[126  99 108 129 122 129 106 153 159 146 160  86 139  72 115] = k433
[ 91 164 141 171 124 144 188 108 132 116 112 135 141 126 160] = k546
[129 138 186  71 156 116 108 116  88 128  71  71  93 116 122] = k250
[ 92  19 129 160  92 141 129 141 134 133 134 147  90  80 121] = k846
[ 91 142 141 171 124  72 188 108 114 116 107 123  94 197 147] = k174
[139 135 172  90 153  99 136  91 129  85 139 185 103 163 120] = k431
[ 91 142 141 171 124 144 188 108 132 116 112 135 141 126 160] = k523
[231 146 126 151  79 135 134 121 132 116 112 135 141 126 160] = k476
find: [140 136 173  89 153  99 136  91 129  84 139 186 103 163 120]	k431
k523	[ 91 142 141 171 124 144 188 108 132 116 112 135 141 126 160]
k546	[ 91 164 141 171 124 144 188 108 132 116 112 135 141 126 160]
count k250: [71]	3

[131 134 126 123 130 128 144 130 129 127 148 136 137 117 123 123 125 115
 126 159 125 125 113 127 126 121 128 134 129 134 117 130 130 119 127] : k291
[121 130 129 130 124 130 125 125 129 127 129 127 123 131 126 129 128 129
 129 123 130 132 130 129 129 130 128 127 127 125 126 125 130 127 123] : k998
[121 130 129 130 130 130 125 125 136 127 129 127 123 131 126 129 128 129
 129 123 130 132 130 129 129 130 128 127 127 125 126 125 130 127 123] : k45
[140 106 138  94 123 153 138 141 128 125 114 146 109 117 128 134 131 116
  71 142 110 109 164 119 125 128 148 140 158 137 139 127 167 165 110] : k804
[121 130 129 130 124 130 125 125 129 127 129 127 123 131 126 129 128 147
 108  70  66 183 152 179 122 154 131 159 126  95 114  92 135 148  94] : k495
[159  93  80 164  89 192  87  75 122 117 123  32 122  58  98 111 159 141
 108 105 159 164 112 110 110 163 167 136 105  98 137 126 125 160 130] : k362
k998	[121 130 129 130 124 130 125 125 129 127 129 127 123 131 126 129 128 129
 129 123 130 132 130 129 129 130 128 127 127 125 126 125 130 127 123]
len: [121 130 129 130 124 130 125 125 129 127 129 127 123 131 126 129 128 147
 108  70  66 183 152 179 122 154]	26
len: [121 130 129 130 124 130 125 125 129 127 129 127 123 131 126 129 128 129
 129 123 130 132 130]	23

[ 32  78 185 127 177  80] : k324
[ 63  48  57  61  21 146] : k558
[102  58 176 145 159  70] : k712
[ 44 103 104 120 100 164] : k223
[ 70 218  76  60  49  87] : k809
[ 37  95 220 164 134 182] : k92
[ 58  96 155  88 217 178] : k710
[ 92 193 197 182 197 159] : k451
[ 51  14 191 205  79 173] : k161
[ 17 155 164  89 107  63] : k164
len: [ 70 218  76  60]	4
len: [ 92 193 197 182 197]	5
len: [ 17 155]	2

[129 147  87 105 103 198 105 131 123 139 101 121 116 104  87 101  99 129
  44 183  89 105 141 123 114 101]  k208
[129 147  87 105 103 198  98 131 123 139 101 121 116 104 119 101  99 130
 105 184  89 106 141 114 109 102]  k18
[129  52  75 103  89 213  92 122 131 137 101 118 116 104 119 101  99 133
 105 164  89 108 141 115 108 101]  k405
[129 147 124 147 148 144 153 131 146 103 101 141 116 167 119 101  99  93
 105 184  89  94 141 130 103 101]  k491
[129 158 124 147 148 144 153 131 146  96 101 141 116 179 119 101  99  79
 105 188  89  94 141 130 103 101]  k88
[129 155 124 153 148 144 153 131 146 103 101 141 116 175 119 101  99  81
 105  88  89  94 141 130 103 101]  k218
k491	[129 147 124 147 148 144 153 131 146 103 101 141 116 167 119 101  99  93
 105 184  89  94 141 130 103 101]
count k208: [87]	2
find: [129  53  77 103  89 213  90 122 131 137 100 116 115 103 119 101 100 133
 106 163  89 108 142 115 107 101]	k405
len: [129 155 124 153 148 144]	6
k405	[129  52  75 103  89 213  92 122 131 137 101 118 116 104 119 101  99 133
 105 164  89 108 141 115 108 101]

[102  69 148 102 122 146 127 137 138 102 176 102 120 114 153  95 124  76]  k777
[ 52 129 146 132 114 150  99 151  49 148 104 165  82 125  77  86  98 115]  k557
[ 66 154 118 113 113 132 119 121 153 156 111 168 103  94 112 100  97 124]  k910
[102  69 148 177 122 146 127 137 138 153 176 124 161  76 123 101 109 104]  k93
[106 156  45  46 139 107  83 102 144 133 120 132 123 130  84  91 122 124]  k158
[ 66 154 118 113 113 132 119 121 153 156 111 168 103  94 212 124 148 118]  k784
count k777: [102]	4
find: [ 66 155 120 113 113 131 118 121 153 156 111 168 104  94 112  99  96 125]	k910
k93	[102  69 148 177 122 146 127 137 138 153 176 124 161  76 123 101 109 104]
len: [102  69 148 102 122 146 127 137 138 102 176 102 120 114 153  95 124  76]	18
len: [106 156  45  46 139]	5
len: [ 52 129 146 132 114 150  99 151  49 148 104 165  82 125  77]	15

[112 154 123 119 134 127 122 151  86 131 125 123 133 136 121 120 125 144
 117 136 147 114 137 138 125 143 140 114 115 176 134 110 124] -> k593
[147 129 158 123 118 109 134 116 151 117 109 126 112 102 102 136 115 137
 133 148 102 114  91 132 123 115  88 121  90 107 113 139 152] -> k376
[196  84  90 123 103 136 127 143 163  84 127 118 123 120  51 114 137 135
 110 135 120 146 134 135 113 113 153 151  81 123 116 127 142] -> k739
[178 147 118 130 105 123 116 139 135 140 120 147 131 163 167 227 130 144
 137 119 176 124 138 132 129 133 109 134 123 104 124 129 133] -> k107
[ 86 149 153 127 144 134 130 125 135 129 123 130 131 155  82 169 123 143
 131 129 130 134 121 100 133 132 112 111 144 125 146 133 119] -> k270
[134 139 148 135 121 137 121 159 146 127 125 139 123 133  93 151 122 108
 133 138 127 112 106 121 121 121 120 114 101 142 140 136 126] -> k297
[148 125 140 134 100 126 143 146 107 128 128 145 141 116 149 116 142 118
 146 145 151 123 149 119 123 136 126 123 159 197 125 149 124] -> k795
[123 106 147 137 153 128 126 111 111 130 122 152 122 127  48 131 129 170
 113 138 130 116  91 151 127 122 140 101 134 203 120 122 150] -> k906
[148 125 140 134 100 126 143 146 107 128 128 145 141 116 149 116 142 118
 146 145 151 123 143 122 129 139 133 117 121 133 139 121 106] -> k124
[132 130 198 149 128 151 115 102 134 139 119 146 102 151 109 175 126 128
 144 137 122 112 128 116 128 125 142 138 103 119 126 121 138] -> k555
count k739: [122]	0
k107	[178 147 118 130 105 123 116 139 135 140 120 147 131 163 167 227 130 144
 137 119 176 124 138 132 129 133 109 134 123 104 124 129 133]
len: [148 125 140 134 100 126 143 146 107 128 128 145 141 116 149 116 142 118
 146 145 151 123 149 119 123 136 126 123 159 197 125 149 124]	33

[142 174 133 120 116 151  71 133 114 143 138 121 114 106  92 115 143 116
 151 158 132  81 180 131 117 137 175  88 159 120 109 121 122 131 108  96
 114 156 128 111  77 174 117  92]  k996
[104 102 171  95  98  81 122 159  70  88  32 163 192 170 131  45 109  61
  65 242 127 138  96  95 141 127 143 100 179 166 151 128 115  92 121 175
 139 170 149 107 100 148  87 185]  k132
[166  87 123 190 108 138 155 147 137 139 112 102  70 141 132 123 113 133
  93 137 168 115 130 129 142 110  90 113 155 171 121 145 123 150 141 105
 112 143  94 137 103 177 132 114]  k982
[130 149 104 111 164 128 153  83  85 129 159 172 118 126 157 102 102 110
 180 102 146 124  70 134 147  81 134  70 133  70 150 200  91  91  78 130
 121 145 126 105 167 143 211  76]  k828
[158  97  95  82  79 134 111  75 174 107 168 138 100 150 189  51 154 103
 170  73 103 140 129  66  65  72 207 119 162 196 175 136 179 153 101 128
 118  37 117 138 149 177 182 101]  k808
[122  96 121 168 147  74  88 144 127 103 125 152  77 145 153  84 206 119
 143 141 121 222 230 211  47 192 116  78  94 101 127 147 100  99  86 198
 130 125  69 152 135 132 179 131]  k337
[158  97  95  82  79 134 111  75 174 107 168 138 100 150 189  51 154 103
 170  73 103 140 129  66  65  72 207 119 162 196 175 136 179 153 101 128
 118  37 117 138 149 177  74 186]  k528
[152  66 173  42 108  86 100 132  67 176 182  97 136 107 114 118 139 196
  86  94 112 155 128 160 120 122 108  58 116 197 125 152  72  50 176  77
 184  54 181  91  82 137 163 107]  k281
find: [166  86 125 189 106 139 155 147 136 139 113 104  68 141 132 121 114 132
  96 137 168 115 128 130 141 110  90 115 155 172 120 145 123 150 139 105
 111 143  94 138 102 176 134 114]	k982
k337	[122  96 121 168 147  74  88 144 127 103 125 152  77 145 153  84 206 119
 143 141 121 222 230 211  47 192 116  78  94 101 127 147 100  99  86 198
 130 125  69 152 135 132 179 131]
len: [152  66 173  42 108  86 100 132  67 176 182  97 136 107 114 118 139 196
  86  94 112 155 128 160 120 122 108  58 116 197 125 152  72  50 176  77
 184  54 181  91  82 137 163 107]	44
count k828: [102]	3

[129  61  96  72 175 165 107 150 187  64 149  59  95 110  77 181 151 112
 148 137  46 132  49  49 136 121 113 215] = k540
[108 134 124 154 148  48 134  93 178 110 151 105 166  98 101 169 127 123
  92 172  81  94  58  89 119 121  55 119] = k894
[108  63  96  45 204 154 120 129 165  38 139  60 104 122  98 184 119 105
 158 154  67 104  76  61 155 111 106 184] = k511
[ 71  67 139  66 200 105 128 107 152  62 141  78 123 122 110 153 110  97
 178 171 103  73 107  80 160 111 106 121] = k916
[132 122 101  72 222  94 159  82  55  62 149  87 162  86  67 159  54 112
 115 131  93 116 109 102 168 137  75 119] = k59
[111 122 101 121 162  78 125 105 205  80 142  89 149 112 115 193 136 122
  90 182  66  89  40  74 117 108  59 150] = k674
[ 85  83 172 146 144  69 115 110 165 132 161  98 132  91 115 127 148 108
 115  87  87 102  87  75 133 115 107 124] = k193
[111 120 120  61 236  75 168  67  20  60 146  93 169  89  74 141  28 104
 135 136 118  97 140 116 183 135  78  79] = k240
count k193: [115]	4
k240	[111 120 120  61 236  75 168  67  20  60 146  93 169  89  74 141  28 104
 135 136 118  97 140 116 183 135  78  79]
find: [108 135 125 155 146  48 134  93 177 110 151 103 167 100 102 168 127 122
  93 173  81  94  58  91 119 120  55 118]	k894
find: [111 122 100 122 163  78 125 106 205  80 142  89 149 112 115 193 136 122
  90 182  66  89  41  74 117 107  59 150]	k674

[ 98 118  64 172 105 160 170 118 109 123 200 127  97 186  97 111 132 119
 126 124  90 115 140 153 100  71  95  62  81  32  52  80 113] : k645
[111 103 145 104 128  85 110 101 100 101  86  98 174 116 167 156 108 109
 162  84 154 118  95  89 109 133 131 148 106 125 149 143  83] : k871
[111  97  96  97 123  92 113 166  95 101  75  59 190 109 199 165  77 111
 172 133 168 121  90 107 106  64  71 217 107  87 107  87  77] : k912
[ 73 120 108  92 142 119  94 108 102 118 125 184 105 116  99  82 201 109
 117 164 117 146 198 126  80 147 178  81  99  69  89 108 118] : k288
[ 98 118  64 172 105 160 170 118 109 123 200 127  97 186  97 111 132 119
 126 124  90 115 140 153 100  71  95  84 117  93  71 104 177] : k559
[110 114 100 110 118 114 117 133 109 115 111 104 139 118 139 131 112 118
 135 126 135 124 117 118 109  94 103 140 115  97 102 102 110] : k911
[114 106 121 110 135 112 119 128 104 107 105  86 167 125 157 155 103 114
 157  94 146 115  97 117 112 103 110 147 112 113 129 135 104] : k125
[ 95 122 104  88 112 127  78 143 113 123 128 138 106  93 131  72 135 113
 107 174 131 148 149 126  98 114 119 158 108 105 103 101 135] : k5
[107 100 119 121 127 124 116 135 102 102 128 105 121 126 137 106 114 100
 130 127 110 106 118 126 104 111 113 146 101 123 125 129 127] : k63
[116 115 125 120 121 116 118 116 114 116 122 114 131 124 133 123 116 116
 130 110 126 120 114 116 115 120 120 128 117 126 129 130 121] : k113
[ 69  79 141 190  42  39 193  13  59  81 134 108 207 221 209 185 106  95
 231  52 169 133  88  21  64  94 103 141  77  98 106 110  79] : k338
find: [111  96  95  96 122  92 113 166  96 102  75  59 190 110 200 164  76 111
 171 134 168 121  89 107 105  65  70 216 107  87 107  87  76]	k912
find: [ 94 122 105  89 112 127  78 142 113 123 128 138 106  93 131  72 135 113
 106 175 132 148 149 126  98 114 119 158 108 105 102 101 136]	k5
count k338: [141]	2
len: [ 98 118  64 172 105 160 170 118 109 123 200 127  97 186  97 111 132 119
 126 124  90 115 140 153 100  71  95  62  81  32  52  80 113]	33

[ 72 140 133 181 163 103  96 160 121 102] -> k991
[ 70 132 133 171 139 135 132 169 119  79] -> k352
[ 79 142 133 175 169  84  83 152 127 114] -> k141
[107 139 139 113 159  36  83 125 166 139] -> k599
[ 93 143 135 148 170  52  73 136 147 134] -> k688
[ 79 142 133 175 169  84  83 152 118  87] -> k103
k352	[ 70 132 133 171 139 135 132 169 119  79]
len: [ 79 142 133 175]	4
k599	[107 139 139 113 159  36  83 125 166 139]

[ 65  94 132 102 174  95  95 174  95  79] = k398
[ 65 149 132 102 153  95  54 174  95  79] = k997
[128 132 123  82 142  99 167 141  83 114] = k234
count k398: [95]	3
k398	[ 65  94 132 102 174  95  95 174  95  79]
find: [129 132 123  82 143  99 167 141  83 114]	k234
len: [ 65  94 132 102 174  95  95 174]	8
len: [128 132 123]	3
len: [ 65  94 132 102 174]	5

[145 140 138 115] = k217
[152  95  95 152] = k703
[152 109 222 199] = k926
[ 94 112 152 107] = k969
[139 139 151 123] = k182
len: [139]	1
find: [145 140 138 115]	k217
count k182: [151]	1
count k703: [152]	2

[146  92 134 141  99  96  89 105  99 148] : k259
[108 145 135 117 109 100 135 116 114 157] : k468
[142 159 145 143 109 128  92 100 125 190] : k554
[114 162 135 148 117 105  75 140 113 142] : k111
[149 118 168 152 144 141 124 100 126 116] : k237
[170 119 126 110 101 133 106 119 177 187] : k519
[113 138 234 124 128 142  63 142 100  86] : k22
[110 113  64  76 124 134 111 138 127 118] : k483
len: [108 145 135 117 109 100]	6
k554	[142 159 145 143 109 128  92 100 125 190]
k22	[113 138 234 124 128 142  63 142 100  86]
k468	[108 145 135 117 109 100 135 116 114 157]
find: [110 115  66  75 124 133 113 140 128 119]	k483

[122 144 155 138 128] = k179
[161 154 155 147 130] = k636
[122 144 139 138 128] = k637
find: [123 145 156 138 127]	k179
len: [122 144]	2
k637	[122 144 139 138 128]
k636	[161 154 155 147 130]
len: [122 144 139 138 128]	5

[ 89 114  96  87 124 145 107  57 182 155] : k84
[149 231  84 117 205 104  53  30 216 240] : k889
[161 136 100  70 127 152  89  90 182 138] : k215
[130 162  92  96 156 131  83  50 195 185] : k311
[125 146  94  90 142 139  90  57 188 169] : k756
k756	[125 146  94  90 142 139  90  57 188 169]
find: [129 163  93  96 156 131  83  49 195 186]	k311
len: [161 136 100  70 127 152]	6
find: [149 231  84 116 204 104  53  30 216 240]	k889

[122 110  89 110] : k488
[134 130  99 157] : k762
[134 127 151 143] : k514
[163 157 146 201] : k564
[107  76 115  20] : k21
find: [135 126 151 144]	k514
k21	[107  76 115  20]

